Here is a tiny trained network, its code and every weight. The questions are about switching its units off for an input and a class, where a switched-off unit gives its printed mean instead of its output.

import numpy as np


def w(rows, s, z=0):
    codes = np.array(rows[::2]) - 128.0
    scale = np.full(codes.shape[1], s)
    scale[-1] = z or s
    return codes * scale


def norm(h):
    return h / np.sqrt((h * h).mean(-1, keepdims=True) + 1e-5)


def f(y):
    return y / 2 * (1 + np.tanh(0.7978845608 * (y + 0.044715 * y**3)))


def log_softmax(a):
    a = a - a.max(-1, keepdims=True)
    return a - np.log(np.exp(a).sum(-1, keepdims=True))


def net(x, mask):
    res = np.array(x, float).reshape(1, 5) / 4 @ E
    u = 0
    for l in range(3):
        y = f(norm(res) @ A[l][:, :-1].T + A[l][:, -1])
        res = res + np.where(mask[u : u + 5], y, B[l][:, -1]) @ B[l][:, :-1]
        u += 5
    return log_softmax(norm(res)[-1] @ U[:, :-1].T + U[:, -1])


A, B = {}, {}
E = w([
[134,122,124,130,131],'x0',
[123,182,68,89,203],'x1',
[54,80,88,119,137],'x2',
[142,110,174,2,115],'x3',
[72,155,230,154,214],'x4',
],0.0082)
A[0] = w([
[51,18,91,79,169,20],'L0N0',
[249,187,152,139,126,41],'L0N1',
[164,45,180,162,89,62],'L0N2',
[2,144,128,145,141,145],'L0N3',
[207,228,197,123,107,2],'L0N4',
],0.0096,0.0013)
B[0] = w([
[126,28,98,194,139,252],'L0N0',
[21,13,40,162,130,233],'L0N1',
[17,207,121,79,72,212],'L0N2',
[181,86,151,157,131,236],'L0N3',
[115,7,118,174,164,233],'L0N4',
],0.011,0.0034)
A[1] = w([
[125,145,59,98,226,146],'L1N0',
[144,148,71,110,71,55],'L1N1',
[170,76,157,26,129,2],'L1N2',
[189,188,95,254,114,151],'L1N3',
[254,118,139,143,142,156],'L1N4',
],0.013,0.0038)
B[1] = w([
[110,150,144,169,45,240],'L1N0',
[187,143,98,127,184,178],'L1N1',
[23,113,111,65,145,195],'L1N2',
[73,96,148,7,135,255],'L1N3',
[151,87,170,116,104,146],'L1N4',
],0.017,0.0047)
A[2] = w([
[181,107,68,74,106,202],'L2N0',
[88,205,100,123,81,224],'L2N1',
[134,87,165,139,38,145],'L2N2',
[126,136,251,140,186,143],'L2N3',
[213,88,135,81,171,255],'L2N4',
],0.013,0.0021)
B[2] = w([
[171,167,175,169,228,242],'L2N0',
[74,173,227,192,129,219],'L2N1',
[161,157,191,221,113,253],'L2N2',
[228,182,63,128,173,221],'L2N3',
[134,139,254,182,156,165],'L2N4',
],0.011,0.0045)
U = w([
[21,103,116,34,116,138],'0',
[110,123,162,178,126,252],'1',
[127,9,107,227,134,99],'2',
[214,202,121,138,180,168],'3',
[93,224,182,207,14,120],'4',
[176,91,133,135,59,71],'5',
[218,143,73,90,10,27],'6',
],0.013,0.011)

Each question gives the input, the list of numbers given to net, and the class t.
The units are the neurons (one row each of A and B). Each row of codes is followed by its name. A weight is (code - 128) times the scale printed after its matrix; where a second scale follows, it is the last column's (A, B and U).
mask holds one flag per neuron, layer by layer. A switched-off neuron (its flag False) gives its mean, the last column of its row in B, instead of its output. The means were averaged over made-up inputs and are rounded, as every weight is.
A unit's drop is (log p(t) with every unit on - log p(t) with that unit switched off) / (log p(t) with every unit on - log p(t) with every unit switched off).
The circuit of an input: a set's keep is (log p(t) with only the set's units on - log p(t) with every unit switched off) / (log p(t) with every unit on - log p(t) with every unit switched off). Starting from the 12 units with the biggest drops (on a tie, the unit counted first), units are removed one at a time, each time the one whose removal leaves the highest keep (on an exact tie, the one counted first), for as long as the keep stays at least 0.8.
circuit, biggest first: the units of the circuit, biggest drop first
most important unit: the unit with the biggest drop
top k neurons: the k neurons with the biggest drops, biggest first
top k neurons in layer l: the k neurons of layer l with the biggest drops, biggest first
input [3,-8,-3,-3,4], class 4: circuit, biggest first -> [L0N2 L0N0]
input [-6,2,7,4,4], class 2: top neuron -> [L0N0]
input [6,-1,-8,-2,-7], class 2: top 2 neurons -> [L0N1 L0N4]
input [2,-4,8,3,6], class 2: circuit, biggest first -> [L0N0 L1N3]
input [5,2,-7,6,-5], class 2: circuit, biggest first -> [L0N1 L1N3]
input [-7,-6,-8,5,0], class 2: top 4 neurons -> [L0N4 L0N1 L1N3 L1N0]
input [0,4,0,-3,-4], class 3: top 3 neurons -> [L1N1 L2N0 L0N4]
input [4,3,-8,1,6], class 2: circuit, biggest first -> [L0N4 L0N1]
input [2,-7,-4,5,-4], class 4: top 4 neurons -> [L0N2 L1N3 L2N2 L0N0]
input [2,-7,1,6,-3], class 4: top 3 neurons -> [L0N2 L1N3 L2N1]
input [2,-1,6,-6,-2], class 0: circuit, biggest first -> [L1N3 L0N1]
input [4,-2,7,2,6], class 2: top 2 neurons in layer 2 -> [L2N0 L2N1]
input [3,8,0,-7,-3], class 4: top 2 neurons in layer 1 -> [L1N0 L1N2]
input [6,3,8,6,4], class 2: most important unit -> L0N0
input [-6,7,-2,2,-8], class 3: top 2 neurons -> [L1N1 L2N0]
input [-6,-4,-5,-7,-8], class 3: circuit, biggest first -> [L1N1 L2N0 L0N0]
input [-3,-1,-4,3,0], class 2: top 2 neurons in layer 0 -> [L0N4 L0N1]
input [-1,5,3,4,1], class 4: top 2 neurons -> [L1N0 L0N4]
input [-4,5,-8,4,4], class 2: top 2 neurons -> [L0N4 L0N1]
input [-3,-5,3,1,8], class 3: top neuron -> [L2N3]
input [4,3,7,-7,2], class 0: top 3 neurons -> [L1N3 L0N4 L0N1]
